Here is a tiny trained network, its code and every weight. The questions are about switching its units off for an input and a class, where a switched-off unit gives its printed mean instead of its output.

import numpy as np


def w(rows, s, z=0):
    codes = np.array(rows[::2]) - 128.0
    scale = np.full(codes.shape[1], s)
    scale[-1] = z or s
    return codes * scale


def f(y):
    return y / 2 * (1 + np.tanh(0.7978845608 * (y + 0.044715 * y**3)))


def log_softmax(a):
    a = a - a.max(-1, keepdims=True)
    return a - np.log(np.exp(a).sum(-1, keepdims=True))


def net(x, mask):
    res = np.array(x, float).reshape(1, 3) / 4 @ E
    y = f(res @ A[0][:, :-1].T + A[0][:, -1])
    res = res + np.where(mask, y, B[0][:, -1]) @ B[0][:, :-1]
    return log_softmax(res[-1] @ U[:, :-1].T + U[:, -1])


A, B = {}, {}
E = w([
[225,15,179,137,69,136],'x0',
[145,115,114,216,96,253],'x1',
[141,114,49,66,24,110],'x2',
],0.013)
A[0] = w([
[172,113,156,189,120,213,217],'N0',
[206,39,129,161,47,120,185],'N1',
[90,216,94,98,140,198,166],'N2',
[164,117,54,140,65,195,195],'N3',
[181,101,176,216,66,214,157],'N4',
[84,177,123,78,185,64,177],'N5',
[148,142,87,52,106,142,199],'N6',
[47,171,147,184,246,196,185],'N7',
[156,142,183,75,242,80,187],'N8',
[175,15,157,93,151,109,254],'N9',
],0.012,0.0039)
B[0] = w([
[169,109,194,136,136,166,223],'N0',
[140,62,156,70,82,164,255],'N1',
[186,108,139,211,102,77,199],'N2',
[232,188,85,100,85,215,208],'N3',
[127,139,233,106,132,242,247],'N4',
[52,168,189,157,132,135,214],'N5',
[126,155,124,141,47,48,179],'N6',
[200,43,88,217,245,60,246],'N7',
[63,163,90,96,248,121,209],'N8',
[41,94,132,33,148,133,225],'N9',
],0.011,0.019)
U = w([
[190,252,27,107,32,126,196],'0',
[61,254,122,76,180,118,152],'1',
[80,220,174,190,40,82,84],'2',
[217,111,129,203,160,164,155],'3',
[154,21,77,67,67,73,111],'4',
[204,191,96,88,153,109,3],'5',
[137,93,64,212,198,33,122],'6',
[136,112,171,89,101,244,127],'7',
],0.011,0.0056)

Each question gives the input, the list of numbers given to net, and the class t.
The units are the neurons (one row each of A and B). Each row of codes is followed by its name. A weight is (code - 128) times the scale printed after its matrix; where a second scale follows, it is the last column's (A, B and U).
mask holds one flag per neuron, in row order. A switched-off neuron (its flag False) gives its mean, the last column of its row in B, instead of its output. The means were averaged over made-up inputs and are rounded, as every weight is.
A unit's drop is (log p(t) with every unit on - log p(t) with that unit switched off) / (log p(t) with every unit on - log p(t) with every unit switched off).
The circuit of an input: a set's keep is (log p(t) with only the set's units on - log p(t) with every unit switched off) / (log p(t) with every unit on - log p(t) with every unit switched off). Starting from all 10 units, units are removed one at a time, each time the one whose removal leaves the highest keep (on an exact tie, the one counted first), for as long as the keep stays at least 0.8.
circuit, biggest first: the units of the circuit, biggest drop first
unit that matters most: the unit with the biggest drop
top k neurons: the k neurons with the biggest drops, biggest first
drop of u: that unit's drop, to one decimal
input [2,-4,-6], class 1: circuit, biggest first => N8
input [4,-1,4], class 4: top 3 neurons => N4, N5, N0
input [-7,-5,3], class 2: top 3 neurons => N5, N2, N9
input [-5,-8,-4], class 6: top 2 neurons => N7, N4
input [0,4,8], class 0: top 2 neurons => N3, N6
input [3,-2,7], class 4: top 2 neurons => N4, N1
input [7,-3,2], class 4: top 3 neurons => N5, N4, N0
input [3,-1,4], class 4: top 3 neurons => N4, N5, N0
input [1,-1,-2], class 1: top 2 neurons => N7, N2
input [1,-3,8], class 0: top 3 neurons => N7, N3, N6
input [-8,-5,4], class 2: top 2 neurons => N5, N2
input [-3,-2,1], class 1: top 3 neurons => N7, N5, N0
input [6,-6,-2], class 1: top 3 neurons => N8, N7, N2
input [-7,8,-3], class 3: unit that matters most => N0
input [-3,3,-4], class 6: drop of N7 => 0.2
input [0,1,-1], class 3: drop of N4 => 0.3
input [-6,-8,-5], class 6: drop of N7 => 1.7
